Here is a tiny trained network, its code and every weight. The questions are about switching its units off for an input and a class, where a switched-off unit gives its printed mean instead of its output.

import numpy as np


def w(rows, s, z=0):
    codes = np.array(rows[::2]) - 128.0
    scale = np.full(codes.shape[1], s)
    scale[-1] = z or s
    return codes * scale


def norm(h):
    return h / np.sqrt((h * h).mean(-1, keepdims=True) + 1e-5)


def f(y):
    return y / 2 * (1 + np.tanh(0.7978845608 * (y + 0.044715 * y**3)))


def log_softmax(a):
    a = a - a.max(-1, keepdims=True)
    return a - np.log(np.exp(a).sum(-1, keepdims=True))


def net(x, mask):
    res = np.array(x, float).reshape(1, 8) / 4 @ E
    u = 0
    for l in range(4):
        y = f(norm(res) @ A[l][:, :-1].T + A[l][:, -1])
        res = res + np.where(mask[u : u + 6], y, B[l][:, -1]) @ B[l][:, :-1]
        u += 6
    return log_softmax(norm(res)[-1] @ U[:, :-1].T + U[:, -1])


A, B = {}, {}
E = w([
[132,177,241,77,80],'x0',
[127,127,127,127,127],'x1',
[152,184,115,10,230],'x2',
[254,62,133,129,105],'x3',
[123,122,122,122,122],'x4',
[125,123,124,123,123],'x5',
[130,132,131,131,131],'x6',
[129,132,130,130,130],'x7',
],0.0084)
A[0] = w([
[137,138,73,38,123,117],'0.n1',
[66,105,110,88,69,134],'0.n2',
[150,93,255,143,34,76],'0.n3',
[104,211,186,170,60,2],'0.n4',
[153,180,150,199,102,93],'0.n5',
[163,99,5,160,90,140],'0.n6',
],0.0065,0.0027)
B[0] = w([
[150,60,128,96,202,175],'0.n1',
[105,239,190,192,114,142],'0.n2',
[175,157,123,163,6,251],'0.n3',
[1,151,216,100,85,161],'0.n4',
[83,81,91,129,89,139],'0.n5',
[134,106,230,166,201,252],'0.n6',
],0.0067,0.003)
A[1] = w([
[91,157,171,198,131,2],'1.n1',
[154,120,149,171,114,45],'1.n2',
[78,148,159,247,116,181],'1.n3',
[120,117,54,95,182,172],'1.n4',
[154,109,144,147,133,145],'1.n5',
[109,113,184,199,146,147],'1.n6',
],0.013,0.0034)
B[1] = w([
[62,136,95,95,49,158],'1.n1',
[175,32,80,255,98,152],'1.n2',
[132,145,68,68,110,254],'1.n3',
[146,189,182,253,97,217],'1.n4',
[130,56,146,42,85,159],'1.n5',
[76,101,51,109,81,188],'1.n6',
],0.008,0.0071)
A[2] = w([
[146,68,196,133,151,86],'2.n1',
[75,159,184,127,193,56],'2.n2',
[137,165,136,99,48,2],'2.n3',
[85,188,57,177,129,106],'2.n4',
[106,83,8,146,103,66],'2.n5',
[100,156,109,132,180,41],'2.n6',
],0.011,0.0017)
B[2] = w([
[108,192,70,104,175,159],'2.n1',
[124,38,254,112,92,187],'2.n2',
[179,116,129,132,76,191],'2.n3',
[49,215,107,120,199,209],'2.n4',
[100,103,77,48,152,253],'2.n5',
[150,192,172,231,159,149],'2.n6',
],0.0099,0.0049)
A[3] = w([
[66,57,126,96,2,193],'3.n1',
[204,126,147,138,222,22],'3.n2',
[126,147,194,86,106,93],'3.n3',
[184,208,197,54,107,103],'3.n4',
[127,81,17,77,154,3],'3.n5',
[109,227,164,92,184,81],'3.n6',
],0.012,0.0035)
B[3] = w([
[145,168,196,136,195,255],'3.n1',
[138,251,102,110,78,182],'3.n2',
[201,60,127,135,171,161],'3.n3',
[42,93,51,82,120,200],'3.n4',
[153,92,113,231,143,185],'3.n5',
[158,15,145,178,129,188],'3.n6',
],0.011,0.0094)
U = w([
[36,154,25,144,148,134],'0',
[111,180,190,219,205,95],'1',
[187,41,59,199,132,65],'2',
[207,255,71,133,146,138],'3',
[44,230,202,72,66,31],'4',
[112,47,211,83,181,145],'5',
[211,129,186,128,36,253],'6',
[161,113,60,5,111,171],'7',
],0.024,0.0029)

Each question gives the input, the list of numbers given to net, and the class t.
The units are the neurons (one row each of A and B). Each row of codes is followed by its name. A weight is (code - 128) times the scale printed after its matrix; where a second scale follows, it is the last column's (A, B and U).
mask holds one flag per neuron, layer by layer. A switched-off neuron (its flag False) gives its mean, the last column of its row in B, instead of its output. The means were averaged over made-up inputs and are rounded, as every weight is.
A unit's drop is (log p(t) with every unit on - log p(t) with that unit switched off) / (log p(t) with every unit on - log p(t) with every unit switched off).
The circuit of an input: a set's keep is (log p(t) with only the set's units on - log p(t) with every unit switched off) / (log p(t) with every unit on - log p(t) with every unit switched off). Starting from the 12 units with the biggest drops (on a tie, the unit counted first), units are removed one at a time, each time the one whose removal leaves the highest keep (on an exact tie, the one counted first), for as long as the keep stays at least 0.8.
units of the circuit, in order: the units of the circuit, biggest drop first
top k neurons: the k neurons with the biggest drops, biggest first
top k neurons in layer l: the k neurons of layer l with the biggest drops, biggest first
drop when u is switched off: that unit's drop, to one decimal
input [6,8,1,2,-6,-7,2,5], class 7: units of the circuit, in order -> (3.n4)
input [7,0,0,1,-3,8,4,0], class 6: top 2 neurons -> (0.n3, 2.n3)
input [7,-6,1,7,-8,7,3,-8], class 7: top 2 neurons -> (3.n4, 1.n4)
input [1,6,5,2,-4,-7,-2,2], class 7: top 2 neurons -> (3.n4, 1.n2)
input [-7,-6,-3,0,8,-2,2,1], class 0: top 2 neurons -> (2.n4, 3.n6)
input [0,-5,-6,0,6,6,-5,-4], class 0: top 2 neurons -> (1.n3, 2.n5)
input [-8,-6,-2,0,4,5,-5,5], class 0: top 2 neurons -> (2.n4, 3.n6)
input [-7,4,6,1,3,-3,3,-1], class 3: top 3 neurons -> (3.n2, 3.n1, 0.n1)
input [4,2,6,0,0,-6,4,6], class 5: top 2 neurons in layer 3 -> (3.n6, 3.n3)
input [1,5,-6,1,7,-7,-1,3], class 6: top 4 neurons -> (0.n3, 3.n4, 3.n1, 1.n2)
input [-4,-8,6,0,-5,2,-6,6], class 1: top 2 neurons -> (1.n4, 3.n6)
input [3,-3,-5,0,-5,-4,-4,-3], class 4: top 3 neurons -> (0.n4, 3.n6, 3.n1)
input [2,-1,1,-8,5,-1,6,1], class 5: top 2 neurons -> (3.n6, 2.n2)
input [-1,8,6,6,-7,0,8,-8], class 3: units of the circuit, in order -> (3.n2)
input [0,6,1,1,0,-8,3,2], class 3: top 2 neurons in layer 0 -> (0.n4, 0.n3)
input [-8,3,-3,-1,-3,6,-5,0], class 0: top 2 neurons -> (2.n4, 3.n6)
input [-8,-1,1,4,-4,7,-5,2], class 3: top 3 neurons in layer 1 -> (1.n4, 1.n3, 1.n1)
input [3,-6,1,-8,-7,5,-1,1], class 5: top 3 neurons in layer 3 -> (3.n6, 3.n2, 3.n3)
input [4,-2,1,-3,-3,-3,0,-3], class 5: drop when 3.n3 is switched off -> 0.2
input [1,-5,8,-8,7,3,5,1], class 5: units of the circuit, in order -> (3.n6)
input [-5,-7,2,8,0,5,3,-4], class 3: drop when 3.n2 is switched off -> 0.4
input [7,0,3,5,0,4,-8,-6], class 7: drop when 3.n4 is switched off -> 0.2
